Here is a tiny trained network, its code and every weight. The questions are about switching its units off for an input and a class, where a switched-off unit gives its printed mean instead of its output.

import numpy as np


def w(rows, s, z=0):
    codes = np.array(rows[::2]) - 128.0
    scale = np.full(codes.shape[1], s)
    scale[-1] = z or s
    return codes * scale


def norm(h):
    return h / np.sqrt((h * h).mean(-1, keepdims=True) + 1e-5)


def f(y):
    return y / 2 * (1 + np.tanh(0.7978845608 * (y + 0.044715 * y**3)))


def log_softmax(a):
    a = a - a.max(-1, keepdims=True)
    return a - np.log(np.exp(a).sum(-1, keepdims=True))


def net(x, mask):
    res = np.array(x, float).reshape(1, 6) / 4 @ E
    u = 0
    for l in range(4):
        y = f(norm(res) @ A[l][:, :-1].T + A[l][:, -1])
        res = res + np.where(mask[u : u + 9], y, B[l][:, -1]) @ B[l][:, :-1]
        u += 9
    return log_softmax(norm(res)[-1] @ U[:, :-1].T + U[:, -1])


A, B = {}, {}
E = w([
[160,157,201,98,102,179,152],'x0',
[141,168,181,121,163,13,190],'x1',
[127,128,129,129,127,129,127],'x2',
[80,115,185,144,179,145,77],'x3',
[168,72,131,69,155,116,95],'x4',
[176,5,177,209,95,116,139],'x5',
],0.0022)
A[0] = w([
[147,117,57,120,102,212,70,142],'0.n1',
[71,157,166,178,132,126,105,82],'0.n2',
[185,95,184,228,93,139,125,3],'0.n3',
[34,180,135,244,66,148,189,159],'0.n4',
[165,35,138,36,182,121,112,90],'0.n5',
[171,34,126,3,179,118,101,97],'0.n6',
[118,116,225,105,96,162,124,255],'0.n7',
[222,131,17,101,45,113,229,58],'0.n8',
[108,130,155,128,59,128,153,81],'0.n9',
],0.0037,0.00088)
B[0] = w([
[146,197,189,150,101,66,142,216],'0.n1',
[124,125,58,150,172,142,132,141],'0.n2',
[142,103,65,14,151,89,126,189],'0.n3',
[231,103,50,104,255,149,114,225],'0.n4',
[156,208,37,185,191,134,223,199],'0.n5',
[152,152,79,201,168,186,129,221],'0.n6',
[84,130,171,131,167,165,192,218],'0.n7',
[32,153,108,191,144,151,190,250],'0.n8',
[217,125,137,119,138,184,159,127],'0.n9',
],0.0042,0.0014)
A[1] = w([
[148,135,198,118,224,48,147,141],'1.n1',
[143,92,94,134,75,254,54,132],'1.n2',
[138,94,93,114,159,116,101,109],'1.n3',
[57,88,156,79,202,149,143,178],'1.n4',
[53,105,134,152,172,67,85,231],'1.n5',
[195,177,96,137,153,179,147,121],'1.n6',
[47,196,133,95,128,133,108,60],'1.n7',
[71,174,183,121,161,129,93,249],'1.n8',
[125,144,141,129,121,108,201,129],'1.n9',
],0.0045,0.0012)
B[1] = w([
[207,184,24,232,67,158,56,250],'1.n1',
[227,238,111,235,137,35,112,202],'1.n2',
[63,128,188,145,230,164,187,146],'1.n3',
[161,156,50,161,21,216,199,195],'1.n4',
[61,160,200,114,57,252,158,220],'1.n5',
[162,59,110,96,245,146,135,227],'1.n6',
[190,57,25,41,124,35,171,176],'1.n7',
[161,103,27,105,102,233,72,215],'1.n8',
[221,122,175,209,97,196,91,187],'1.n9',
],0.0026,0.0019)
A[2] = w([
[165,148,97,185,208,188,69,164],'2.n1',
[147,114,148,166,131,125,179,119],'2.n2',
[107,129,140,122,147,120,144,118],'2.n3',
[18,95,95,157,147,89,120,95],'2.n4',
[161,33,165,162,84,106,93,116],'2.n5',
[158,2,162,141,105,82,119,2],'2.n6',
[64,108,107,59,134,129,83,52],'2.n7',
[93,121,76,172,147,42,72,119],'2.n8',
[99,131,129,164,88,93,185,124],'2.n9',
],0.0048,0.00091)
B[2] = w([
[143,71,123,155,69,61,194,253],'2.n1',
[114,113,115,111,175,130,57,160],'2.n2',
[96,95,121,154,111,173,98,120],'2.n3',
[230,108,212,86,116,192,209,139],'2.n4',
[68,165,69,83,110,91,70,135],'2.n5',
[128,163,79,31,146,134,118,131],'2.n6',
[162,215,137,79,110,93,200,113],'2.n7',
[254,158,223,102,147,215,118,153],'2.n8',
[92,163,110,130,47,187,81,142],'2.n9',
],0.0037,0.0041)
A[3] = w([
[25,151,196,122,140,95,75,5],'3.n1',
[120,129,4,119,110,141,157,223],'3.n2',
[80,22,129,209,65,149,203,152],'3.n3',
[158,211,150,168,67,22,119,157],'3.n4',
[154,124,127,143,178,174,203,150],'3.n5',
[230,78,175,94,80,176,146,106],'3.n6',
[173,31,105,91,84,57,84,182],'3.n7',
[136,114,123,129,68,183,189,103],'3.n8',
[129,185,142,195,77,41,148,151],'3.n9',
],0.0037,0.0023)
B[3] = w([
[161,185,142,181,174,203,166,87],'3.n1',
[73,63,185,124,126,84,117,255],'3.n2',
[42,145,120,60,108,113,124,214],'3.n3',
[131,75,134,92,114,151,62,158],'3.n4',
[121,144,157,161,162,126,96,205],'3.n5',
[166,194,148,78,145,162,162,166],'3.n6',
[121,253,114,56,137,110,155,161],'3.n7',
[123,98,226,102,128,139,178,168],'3.n8',
[175,60,173,165,78,184,27,162],'3.n9',
],0.0042,0.0037)
U = w([
[90,186,49,14,130,53,97,126],'0',
[204,139,136,177,62,126,2,129],'1',
[152,94,87,206,224,95,161,112],'2',
[129,90,164,112,119,103,141,202],'3',
[35,98,150,139,80,151,143,119],'4',
[167,200,201,102,155,192,172,97],'5',
[75,187,176,147,176,101,72,2],'6',
],0.0099,0.0093)

Each question gives the input, the list of numbers given to net, and the class t.
The units are the neurons (one row each of A and B). Each row of codes is followed by its name. A weight is (code - 128) times the scale printed after its matrix; where a second scale follows, it is the last column's (A, B and U).
mask holds one flag per neuron, layer by layer. A switched-off neuron (its flag False) gives its mean, the last column of its row in B, instead of its output. The means were averaged over made-up inputs and are rounded, as every weight is.
A unit's drop is (log p(t) with every unit on - log p(t) with that unit switched off) / (log p(t) with every unit on - log p(t) with every unit switched off).
The circuit of an input: a set's keep is (log p(t) with only the set's units on - log p(t) with every unit switched off) / (log p(t) with every unit on - log p(t) with every unit switched off). Starting from the 12 units with the biggest drops (on a tie, the unit counted first), units are removed one at a time, each time the one whose removal leaves the highest keep (on an exact tie, the one counted first), for as long as the keep stays at least 0.8.
units of the circuit, in order: the units of the circuit, biggest drop first
k most important neurons: the k neurons with the biggest drops, biggest first
top k neurons in layer l: the k neurons of layer l with the biggest drops, biggest first
input [-1,-5,7,-2,-6,8], class 0: top neuron in layer 3	(3.n7)
input [8,3,2,6,-6,6], class 5: units of the circuit, in order	(3.n6; 0.n3; 3.n2)
input [8,2,-6,-8,7,3], class 4: 2 most important neurons	(0.n8; 0.n4)
input [-1,7,4,-3,-7,-2], class 1: 3 most important neurons	(0.n5; 0.n6; 3.n9)
input [-2,-6,-5,-2,-8,-6], class 2: units of the circuit, in order	(0.n4; 3.n3; 1.n6; 3.n7)
input [-7,2,-2,2,6,4], class 5: units of the circuit, in order	(2.n4; 2.n8; 0.n4; 3.n6)
input [3,2,3,-4,4,-3], class 2: units of the circuit, in order	(0.n6; 1.n6)
input [2,-4,4,-8,-8,-1], class 2: units of the circuit, in order	(0.n4; 1.n6)
input [-7,0,8,-6,8,8], class 0: units of the circuit, in order	(3.n7; 2.n5)
input [1,4,6,7,7,-2], class 2: units of the circuit, in order	(0.n5; 0.n6)
input [3,4,2,-5,0,4], class 4: 3 most important neurons	(0.n8; 0.n1; 1.n2)
input [7,-3,-4,-8,4,-4], class 4: top 2 neurons in layer 0	(0.n8; 0.n4)
input [-8,2,-4,-4,0,-3], class 5: 2 most important neurons	(2.n4; 2.n8)
input [-5,-6,-1,-1,3,-4], class 1: 3 most important neurons	(1.n2; 0.n3; 0.n7)
input [-2,8,5,3,8,-4], class 1: most important neuron	(1.n1)
input [-3,3,-8,-4,0,-4], class 3: 3 most important neurons	(1.n7; 0.n7; 2.n4)
input [-8,1,0,0,1,6], class 5: 2 most important neurons	(2.n4; 2.n8)
input [3,1,-7,7,5,7], class 0: 2 most important neurons	(0.n8; 0.n3)
input [3,-7,-2,1,-1,-5], class 1: top 2 neurons in layer 0	(0.n3; 0.n8)
input [3,6,-3,1,-7,4], class 2: units of the circuit, in order	(0.n4)
input [2,5,-4,6,3,0], class 4: 3 most important neurons	(0.n1; 1.n2; 0.n7)
input [-3,-1,-2,7,4,1], class 4: top 2 neurons in layer 0	(0.n4; 0.n9)
